Below are the code and all the weights of a small trained network. Each question names an input and a target symbol and asks about switching units off, where a switched-off unit gives its printed mean instead of its output.

import numpy as np


def w(rows, s, z=0):
    codes = np.array(rows[::2]) - 128.0
    scale = np.full(codes.shape[1], s)
    scale[-1] = z or s
    return codes * scale


def f(y):
    return np.maximum(y, 0)


def softmax(a):
    e = np.exp(a - a.max(-1, keepdims=True))
    return e / e.sum(-1, keepdims=True)


def log_softmax(a):
    a = a - a.max(-1, keepdims=True)
    return a - np.log(np.exp(a).sum(-1, keepdims=True))


def net(x, mask):
    ids = ['ΔΣΩβμψ'.index(c) for c in x.split()]
    T = len(ids)
    res = E[ids] + P[:T]
    u = 0
    for l in range(3):
        q, k, v = (res @ M[l].T for M in (Q, K, V))
        z = softmax(np.where(np.tri(T) > 0, q @ k.T / 3**0.5, -1e9)) @ v
        res = res + np.where(mask[u], z, O[l][:, -1]) @ O[l][:, :-1]
        u += 1
        y = f(res @ A[l][:, :-1].T + A[l][:, -1])
        res = res + np.where(mask[u : u + 4], y, B[l][:, -1]) @ B[l][:, :-1]
        u += 4
    return log_softmax(res[-1] @ U[:, :-1].T + U[:, -1])


Q, K, V, O, A, B = {}, {}, {}, {}, {}, {}
E = w([
[139,75,35,74,117,166,172],'Δ',
[109,190,194,168,156,109,155],'Σ',
[234,150,168,78,47,145,133],'Ω',
[95,97,102,106,73,105,2],'β',
[161,235,81,182,96,120,107],'μ',
[125,78,171,114,182,96,152],'ψ',
],0.011)
P = w([
[221,96,89,208,176,132,75],'0',
[131,76,141,163,76,14,153],'1',
[124,67,96,202,109,111,158],'2',
[194,93,121,180,169,146,71],'3',
[88,137,101,112,102,38,152],'4',
[90,101,107,161,123,141,143],'5',
[194,107,132,163,180,163,65],'6',
[51,174,114,57,116,70,139],'7',
[54,132,115,113,128,170,125],'8',
[194,120,138,147,185,176,58],'9',
[16,218,117,1,128,96,135],'10',
[17,168,123,67,134,196,105],'11',
[170,129,134,142,123,201,36],'12',
],0.0072)
Q[0] = w([
[47,123,208,177,148,104,166],'0.h0',
[23,6,87,114,154,142,159],'0.h0',
[235,85,154,27,90,147,165],'0.h0',
],0.018)
K[0] = w([
[82,138,181,174,253,94,175],'0.h0',
[75,39,85,31,219,90,116],'0.h0',
[243,67,127,68,104,174,214],'0.h0',
],0.021)
V[0] = w([
[27,212,139,1,106,168,139],'0.h0',
[176,160,75,108,158,68,116],'0.h0',
[141,136,113,124,137,114,125],'0.h0',
],0.0088)
O[0] = w([
[252,34,107,242,141,37,197,9],'0.h0',
[104,164,164,121,221,42,74,235],'0.h0',
[138,129,131,125,125,122,127,152],'0.h0',
],0.0029,0.0015)
A[0] = w([
[42,192,142,38,83,140,157,163],'0.n0',
[158,203,178,140,114,59,89,6],'0.n1',
[76,213,93,86,93,57,178,222],'0.n2',
[211,73,111,255,92,34,172,79],'0.n3',
],0.018,0.0023)
B[0] = w([
[89,250,176,115,84,118,132,233],'0.n0',
[210,167,86,58,74,68,164,229],'0.n1',
[71,38,82,75,149,191,131,253],'0.n2',
[148,68,186,228,36,251,80,155],'0.n3',
],0.013,0.0051)
Q[1] = w([
[173,75,68,151,156,111,104],'1.h0',
[175,122,111,177,74,117,129],'1.h0',
[83,107,237,2,88,113,164],'1.h0',
],0.024)
K[1] = w([
[113,118,87,171,109,85,113],'1.h0',
[138,147,92,157,98,130,112],'1.h0',
[191,104,209,101,188,167,251],'1.h0',
],0.025)
V[1] = w([
[63,161,3,217,63,84,11],'1.h0',
[116,67,157,106,182,76,153],'1.h0',
[167,194,135,140,146,206,152],'1.h0',
],0.0065)
O[1] = w([
[185,153,143,24,255,90,161,253],'1.h0',
[193,127,144,112,60,135,101,10],'1.h0',
[88,116,166,174,128,149,138,28],'1.h0',
],0.0064,0.0019)
A[1] = w([
[115,3,121,131,107,39,226,57],'1.n0',
[220,182,193,249,145,121,155,119],'1.n1',
[157,4,203,117,149,57,61,5],'1.n2',
[113,194,201,175,154,92,183,112],'1.n3',
],0.015,0.0019)
B[1] = w([
[217,164,112,96,89,22,111,183],'1.n0',
[24,61,45,203,8,73,123,158],'1.n1',
[103,239,57,226,92,183,93,254],'1.n2',
[148,106,16,160,173,92,163,162],'1.n3',
],0.012,0.0057)
Q[2] = w([
[118,166,76,92,122,178,156],'2.h0',
[192,183,78,170,64,105,255],'2.h0',
[165,252,77,161,139,8,105],'2.h0',
],0.017)
K[2] = w([
[58,157,109,93,102,178,45],'2.h0',
[2,177,132,45,71,110,127],'2.h0',
[74,42,132,97,137,40,48],'2.h0',
],0.017)
V[2] = w([
[171,89,160,99,116,143,220],'2.h0',
[158,155,143,177,153,158,182],'2.h0',
[111,2,104,81,140,82,77],'2.h0',
],0.007)
O[2] = w([
[156,73,183,69,172,83,204,10],'2.h0',
[140,47,114,149,77,108,185,1],'2.h0',
[110,168,229,3,118,205,117,136],'2.h0',
],0.0057,0.0089)
A[2] = w([
[7,95,168,95,106,44,93,4],'2.n0',
[154,107,219,144,114,24,12,243],'2.n1',
[142,101,204,247,176,247,146,210],'2.n2',
[170,43,89,115,214,246,119,62],'2.n3',
],0.016,0.0022)
B[2] = w([
[103,102,133,134,164,64,198,254],'2.n0',
[177,106,114,105,98,212,168,188],'2.n1',
[158,144,249,187,166,136,231,158],'2.n2',
[97,58,50,94,175,199,183,145],'2.n3',
],0.017,0.0094)
U = w([
[216,178,142,40,174,70,157,129],'Δ',
[136,149,157,159,140,150,143,92],'Σ',
[68,116,123,164,113,76,115,120],'Ω',
[70,163,146,148,163,142,13,255],'β',
[123,122,113,129,156,169,129,48],'μ',
[163,126,132,131,1,183,126,112],'ψ',
],0.0064,0.0065)

Each question gives the input, a string of symbols that net reads in full, and the target symbol t.
The units are the heads (3 rows each of Q, K, V and O) and the neurons (one row each of A and B). Each row of codes is followed by its name. A weight is (code - 128) times the scale printed after its matrix; where a second scale follows, it is the last column's (O, A, B and U).
mask holds one flag per unit, layer by layer, with each layer's heads first. A switched-off unit (its flag False) gives its mean, the last column of its rows in O or B, instead of its output. The means were averaged over made-up inputs and are rounded, as every weight is.
A unit's drop is (log p(t) with every unit on - log p(t) with that unit switched off) / (log p(t) with every unit on - log p(t) with every unit switched off).
The circuit of an input: a set's keep is (log p(t) with only the set's units on - log p(t) with every unit switched off) / (log p(t) with every unit on - log p(t) with every unit switched off). Starting from the 12 units with the biggest drops (on a tie, the unit counted first), units are removed one at a time, each time the one whose removal leaves the highest keep (on an exact tie, the one counted first), for as long as the keep stays at least 0.8.
circuit, biggest first: the units of the circuit, biggest drop first
k most important neurons: the k neurons with the biggest drops, biggest first
k most important neurons of layer l: the k neurons of layer l with the biggest drops, biggest first
input β Ω ψ, target ψ: circuit, biggest first -> 1.n0; 2.n1
input ψ β ψ, target β: circuit, biggest first -> 2.n0; 2.n1
input β β β, target β: 3 most important neurons -> 0.n0; 1.n2; 0.n1
input Ω ψ β Ω Ω Δ ψ Ω Ω Δ μ, target ψ: 4 most important neurons -> 0.n1; 0.n3; 1.n0; 0.n2
input Ω β Σ, target Σ: circuit, biggest first -> 0.n3; 2.n2
input β Ω ψ μ Δ ψ Ω Ω, target Ω: circuit, biggest first -> 0.n0; 0.n2; 1.h0; 2.n0
input Ω ψ β Σ ψ β β Σ, target Δ: 2 most important neurons of layer 0 -> 0.n1; 0.n2
input Δ μ β β β Σ β Σ, target Δ: circuit, biggest first -> 0.n1
input β ψ μ Δ β β μ β Δ, target β: circuit, biggest first -> 2.n1; 2.n0; 0.n1
input β Δ Δ β β β β β Σ, target Σ: circuit, biggest first -> 0.h0; 2.n2; 0.n3; 1.h0
input β β Δ Ω Δ β, target Δ: circuit, biggest first -> 1.n2; 0.n2; 2.h0
input β Ω μ β ψ ψ ψ, target Σ: circuit, biggest first -> 2.n2; 0.n1; 1.n2
input β Δ β, target Δ: circuit, biggest first -> 0.n2; 1.n2; 1.h0
input β β μ ψ Δ ψ ψ Δ Δ Σ, target Ω: most important neuron -> 0.n2
input Δ β β ψ Δ β Ω ψ β ψ Δ, target Ω: 4 most important neurons -> 0.n0; 0.n1; 0.n2; 1.n2
input Σ β Σ, target β: 4 most important neurons -> 2.n0; 1.n3; 2.n1; 0.n2
input ψ β Ω β β μ Δ, target μ: 2 most important neurons of layer 0 -> 0.n0; 0.n1
input μ ψ β ψ β Δ β Σ, target ψ: circuit, biggest first -> 0.h0; 0.n1; 0.n3
input β β Ω ψ Ω β ψ β ψ ψ β Ω, target β: 2 most important neurons of layer 2 -> 2.n0; 2.n1
input β μ Δ ψ β Σ Ω β μ β ψ Ω, target β: 3 most important neurons -> 1.n3; 0.n0; 2.n1
input ψ Ω β, target β: 2 most important neurons of layer 2 -> 2.n0; 2.n1
